Here is a tiny trained network, its code and every weight. The questions are about switching its units off for an input and a target symbol, where a switched-off unit gives its printed mean instead of its output.

import numpy as np


def w(rows, s, z=0):
    codes = np.array(rows[::2]) - 128.0
    scale = np.full(codes.shape[1], s)
    scale[-1] = z or s
    return codes * scale


def norm(h):
    return h / np.sqrt((h * h).mean(-1, keepdims=True) + 1e-5)


def f(y):
    return y / 2 * (1 + np.tanh(0.7978845608 * (y + 0.044715 * y**3)))


def softmax(a):
    e = np.exp(a - a.max(-1, keepdims=True))
    return e / e.sum(-1, keepdims=True)


def log_softmax(a):
    a = a - a.max(-1, keepdims=True)
    return a - np.log(np.exp(a).sum(-1, keepdims=True))


def net(x, mask):
    ids = ['ΘΠΣΨΩαβγεζηλμ'.index(c) for c in x.split()]
    T = len(ids)
    res = E[ids] + P[:T]
    r = norm(res)
    for j in range(3):
        rows = slice(3 * j, 3 * j + 3)
        q, k, v = (r @ M[0][rows].T for M in (Q, K, V))
        z = softmax(np.where(np.tri(T) > 0, q @ k.T / 3**0.5, -1e9)) @ v
        o = O[0][rows]
        res = res + np.where(mask[j], z, o[:, -1]) @ o[:, :-1]
    y = f(norm(res) @ A[0][:, :-1].T + A[0][:, -1])
    res = res + np.where(mask[3:19], y, B[0][:, -1]) @ B[0][:, :-1]
    return log_softmax(norm(res)[-1] @ U[:, :-1].T + U[:, -1])


Q, K, V, O, A, B = {}, {}, {}, {}, {}, {}
E = w([
[147,157,186],'Θ',
[84,158,165],'Π',
[69,164,171],'Σ',
[113,76,113],'Ψ',
[207,146,131],'Ω',
[144,79,152],'α',
[109,89,62],'β',
[120,98,113],'γ',
[131,143,66],'ε',
[47,106,88],'ζ',
[109,90,112],'η',
[84,185,255],'λ',
[129,121,174],'μ',
],0.037)
P = w([
[106,158,33],'0',
[2,60,241],'1',
[19,51,243],'2',
[98,161,103],'3',
[90,117,84],'4',
[83,113,87],'5',
[101,158,71],'6',
[117,143,80],'7',
],0.0032)
Q[0] = w([
[180,136,77],'head 1',
[112,131,95],'head 1',
[159,78,168],'head 1',
[63,118,138],'head 2',
[211,118,161],'head 2',
[217,145,117],'head 2',
[74,240,116],'head 3',
[17,253,106],'head 3',
[229,250,138],'head 3',
],0.032)
K[0] = w([
[152,123,101],'head 1',
[88,90,154],'head 1',
[137,91,180],'head 1',
[103,96,90],'head 2',
[163,98,184],'head 2',
[172,150,192],'head 2',
[97,186,186],'head 3',
[36,208,168],'head 3',
[214,165,252],'head 3',
],0.034)
V[0] = w([
[236,206,171],'head 1',
[229,22,152],'head 1',
[93,198,118],'head 1',
[160,167,83],'head 2',
[250,128,209],'head 2',
[79,178,129],'head 2',
[107,61,137],'head 3',
[200,99,97],'head 3',
[130,2,2],'head 3',
],0.013)
O[0] = w([
[161,134,190,59],'head 1',
[194,68,129,151],'head 1',
[98,159,132,103],'head 1',
[118,117,167,106],'head 2',
[152,11,185,42],'head 2',
[63,117,162,115],'head 2',
[154,147,76,176],'head 3',
[163,145,130,123],'head 3',
[191,254,36,247],'head 3',
],0.019,0.015)
A[0] = w([
[128,120,126,116],'neuron 1',
[127,128,132,121],'neuron 2',
[128,121,128,98],'neuron 3',
[91,182,134,112],'neuron 4',
[105,80,93,73],'neuron 5',
[188,179,137,97],'neuron 6',
[138,129,138,95],'neuron 7',
[181,213,253,163],'neuron 8',
[104,112,134,119],'neuron 9',
[124,212,215,81],'neuron 10',
[126,88,73,136],'neuron 11',
[188,117,165,120],'neuron 12',
[163,119,151,9],'neuron 13',
[131,149,194,96],'neuron 14',
[176,176,190,89],'neuron 15',
[134,170,152,100],'neuron 16',
],0.048,0.011)
B[0] = w([
[133,115,130,122],'neuron 1',
[136,127,126,124],'neuron 2',
[135,116,124,120],'neuron 3',
[111,59,122,214],'neuron 4',
[137,33,82,125],'neuron 5',
[153,3,174,252],'neuron 6',
[127,128,120,121],'neuron 7',
[201,176,32,165],'neuron 8',
[154,77,122,146],'neuron 9',
[24,233,199,153],'neuron 10',
[78,225,176,181],'neuron 11',
[123,66,159,155],'neuron 12',
[146,165,66,131],'neuron 13',
[171,233,184,157],'neuron 14',
[45,149,125,134],'neuron 15',
[135,69,98,146],'neuron 16',
],0.055,0.017)
U = w([
[42,131,52,148],'Θ',
[118,117,127,128],'Π',
[27,10,138,16],'Σ',
[118,116,114,115],'Ψ',
[116,113,129,141],'Ω',
[221,142,195,134],'α',
[21,107,185,177],'β',
[124,104,140,113],'γ',
[191,101,72,114],'ε',
[237,175,63,129],'ζ',
[118,41,252,61],'η',
[140,204,134,254],'λ',
[141,131,16,139],'μ',
],0.016,0.0094)

Each question gives the input, a string of symbols that net reads in full, and the target symbol t.
The units are the heads (3 rows each of Q, K, V and O) and the neurons (one row each of A and B). Each row of codes is followed by its name. A weight is (code - 128) times the scale printed after its matrix; where a second scale follows, it is the last column's (O, A, B and U).
mask holds one flag per unit, heads first, then neurons. A switched-off unit (its flag False) gives its mean, the last column of its rows in O or B, instead of its output. The means were averaged over made-up inputs and are rounded, as every weight is.
A unit's drop is (log p(t) with every unit on - log p(t) with that unit switched off) / (log p(t) with every unit on - log p(t) with every unit switched off).
The circuit of an input: a set's keep is (log p(t) with only the set's units on - log p(t) with every unit switched off) / (log p(t) with every unit on - log p(t) with every unit switched off). Starting from the 12 units with the biggest drops (on a tie, the unit counted first), units are removed one at a time, each time the one whose removal leaves the highest keep (on an exact tie, the one counted first), for as long as the keep stays at least 0.8.
units of the circuit, in order: the units of the circuit, biggest drop first
k most important neurons: the k neurons with the biggest drops, biggest first
which heads matter: for each layer, one digit per head in row order, 1 if its drop is at least 0.15 and else 0, layers parted by /
drop of u: that unit's drop, to one decimal
input ζ γ η, target Θ: units of the circuit, in order	head 1; neuron 6; neuron 8
input ε η Ψ, target β: most important neuron	neuron 8
input ε γ γ, target β: units of the circuit, in order	head 1; neuron 11
input γ γ γ γ γ η γ Ω, target ζ: units of the circuit, in order	neuron 8; head 1
input α α γ Ψ, target α: 3 most important neurons	neuron 6; neuron 4; neuron 11
input η λ η ζ β, target μ: 3 most important neurons	neuron 10; neuron 12; neuron 15
input Π α γ Ψ γ ζ Σ, target β: which heads matter	001
input Π μ γ λ, target λ: which heads matter	001
input η Ω η η α α ζ, target Θ: 2 most important neurons	neuron 6; neuron 4
input γ Σ β, target μ: 2 most important neurons	neuron 10; neuron 12
input ζ γ Ψ, target Θ: which heads matter	110
input α γ Σ, target β: which heads matter	101
input α Ψ η, target α: which heads matter	101
input γ Θ ε, target Σ: which heads matter	000
input ε α μ Π, target β: most important neuron	neuron 4
input β Σ ε, target Σ: 2 most important neurons	neuron 8; neuron 6
input γ γ γ ζ γ γ Ω, target ζ: drop of head 1	2.1
input γ λ Π, target β: drop of head 3	0.3
input Ψ α γ Ψ, target α: drop of neuron 6	0.7
